Below is a small trained network, with its code and all its weights. Each question gives an input and a class and asks what happens when units are switched off, that is, made to give their printed mean instead of their output.

import numpy as np


def w(rows, s, z=0):
    codes = np.array(rows[::2]) - 128.0
    scale = np.full(codes.shape[1], s)
    scale[-1] = z or s
    return codes * scale


def f(y):
    return np.maximum(y, 0)


def log_softmax(a):
    a = a - a.max(-1, keepdims=True)
    return a - np.log(np.exp(a).sum(-1, keepdims=True))


def net(x, mask):
    res = np.array(x, float).reshape(1, 7) / 4 @ E
    y = f(res @ A[0][:, :-1].T + A[0][:, -1])
    res = res + np.where(mask, y, B[0][:, -1]) @ B[0][:, :-1]
    return log_softmax(res[-1] @ U[:, :-1].T + U[:, -1])


A, B = {}, {}
E = w([
[129,129,129,128,126,129],'x0',
[92,58,238,117,56,97],'x1',
[255,90,174,142,170,145],'x2',
[108,191,192,122,200,82],'x3',
[128,129,129,128,127,127],'x4',
[80,104,163,120,186,239],'x5',
[100,33,90,120,200,74],'x6',
],0.0046)
A[0] = w([
[148,157,91,129,160,137,41],'n0',
[168,47,50,130,43,174,122],'n1',
[229,105,171,132,169,133,41],'n2',
[239,82,168,140,132,150,58],'n3',
[114,154,195,129,145,101,144],'n4',
[126,80,196,123,97,107,20],'n5',
[155,189,155,126,100,141,94],'n6',
[106,26,91,122,197,65,41],'n7',
[136,187,161,119,79,187,60],'n8',
[138,184,178,121,202,61,136],'n9',
[98,103,188,131,169,217,73],'n10',
[150,158,84,131,158,144,12],'n11',
[172,181,35,125,190,150,48],'n12',
[102,79,225,124,79,104,31],'n13',
[176,141,109,143,72,10,62],'n14',
[87,113,140,141,159,196,29],'n15',
[11,160,86,130,81,116,5],'n16',
[151,141,122,135,98,72,31],'n17',
[107,120,140,124,150,174,20],'n18',
[164,185,155,136,71,155,93],'n19',
],0.012,0.0031)
B[0] = w([
[131,127,159,134,68,121,170],'n0',
[135,203,204,162,202,189,252],'n1',
[43,130,109,102,139,66,221],'n2',
[34,150,106,98,151,76,231],'n3',
[125,158,144,152,158,184,198],'n4',
[124,132,157,144,40,138,180],'n5',
[150,72,116,164,147,118,194],'n6',
[170,25,125,191,158,87,220],'n7',
[147,50,129,165,161,93,202],'n8',
[134,183,194,154,189,170,236],'n9',
[204,157,71,66,128,137,225],'n10',
[134,129,164,132,59,115,169],'n11',
[103,116,151,140,4,162,251],'n12',
[111,132,144,156,10,151,213],'n13',
[209,150,76,45,124,132,228],'n14',
[192,161,104,83,119,103,179],'n15',
[23,147,117,90,156,60,222],'n16',
[178,142,125,84,123,107,160],'n17',
[178,152,131,91,121,99,151],'n18',
[149,52,124,166,157,108,210],'n19',
],0.027,0.0044)
U = w([
[113,125,163,148,2,158,100],'0',
[19,146,97,83,162,46,99],'1',
[242,160,70,46,135,128,103],'2',
[169,3,120,204,169,103,103],'3',
[124,138,129,136,146,156,250],'4',
[128,198,199,164,191,200,97],'5',
],0.0064,0.012)

Each question gives the input, the list of numbers given to net, and the class t.
The units are the neurons (one row each of A and B). Each row of codes is followed by its name. A weight is (code - 128) times the scale printed after its matrix; where a second scale follows, it is the last column's (A, B and U).
mask holds one flag per neuron, in row order. A switched-off neuron (its flag False) gives its mean, the last column of its row in B, instead of its output. The means were averaged over made-up inputs and are rounded, as every weight is.
A unit's drop is (log p(t) with every unit on - log p(t) with that unit switched off) / (log p(t) with every unit on - log p(t) with every unit switched off).
The circuit of an input: a set's keep is (log p(t) with only the set's units on - log p(t) with every unit switched off) / (log p(t) with every unit on - log p(t) with every unit switched off). Starting from the 12 units with the biggest drops (on a tie, the unit counted first), units are removed one at a time, each time the one whose removal leaves the highest keep (on an exact tie, the one counted first), for as long as the keep stays at least 0.8.
circuit, biggest first: the units of the circuit, biggest drop first
most important unit: the unit with the biggest drop
top k neurons: the k neurons with the biggest drops, biggest first
drop when u is switched off: that unit's drop, to one decimal
input [2,-8,-4,0,-7,8,-2], class 0: top 2 neurons => n12, n14
input [7,6,8,4,4,8,-4], class 1: most important unit => n3
input [-8,-3,-6,2,-3,-2,1], class 1: top 2 neurons => n16, n1
input [0,-6,5,0,6,0,-7], class 3: circuit, biggest first => n19, n8
input [4,-1,-1,5,-2,-4,-7], class 3: circuit, biggest first => n19, n6
input [7,7,-3,4,2,-8,-6], class 2: top 3 neurons => n14, n12, n17
input [-2,-6,8,-4,-4,-1,-4], class 1: top 3 neurons => n3, n2, n13
input [1,7,-2,1,-4,-4,6], class 0: top 2 neurons => n13, n5
input [6,-4,-6,3,-5,7,-2], class 2: top 4 neurons => n10, n15, n3, n2
input [2,-1,2,-6,1,-1,8], class 3: top 2 neurons => n7, n9
input [-7,0,-4,1,-3,7,0], class 2: circuit, biggest first => n10, n15
input [-4,5,4,3,2,-3,-8], class 3: top 2 neurons => n19, n8
input [-8,0,5,-1,6,-2,-6], class 3: top 4 neurons => n19, n16, n6, n8
input [-8,5,8,1,6,-6,0], class 1: circuit, biggest first => n3
input [8,2,-1,7,1,-4,8], class 3: top 2 neurons => n7, n1
input [-4,3,6,6,0,-2,-6], class 1: top 2 neurons => n2, n3
input [2,3,2,-6,-7,6,-7], class 3: top 3 neurons => n8, n19, n14
input [3,5,3,-3,3,-7,0], class 2: top 2 neurons => n14, n12
input [4,0,-8,-2,-8,-6,-8], class 1: drop when n7 is switched off => 0.3
input [-5,6,0,4,-4,5,-2], class 0: most important unit => n13
input [7,5,-3,-7,3,4,1], class 5: drop when n1 is switched off => 1.3
input [3,0,3,-1,3,-5,0], class 2: drop when n16 is switched off => 0.2
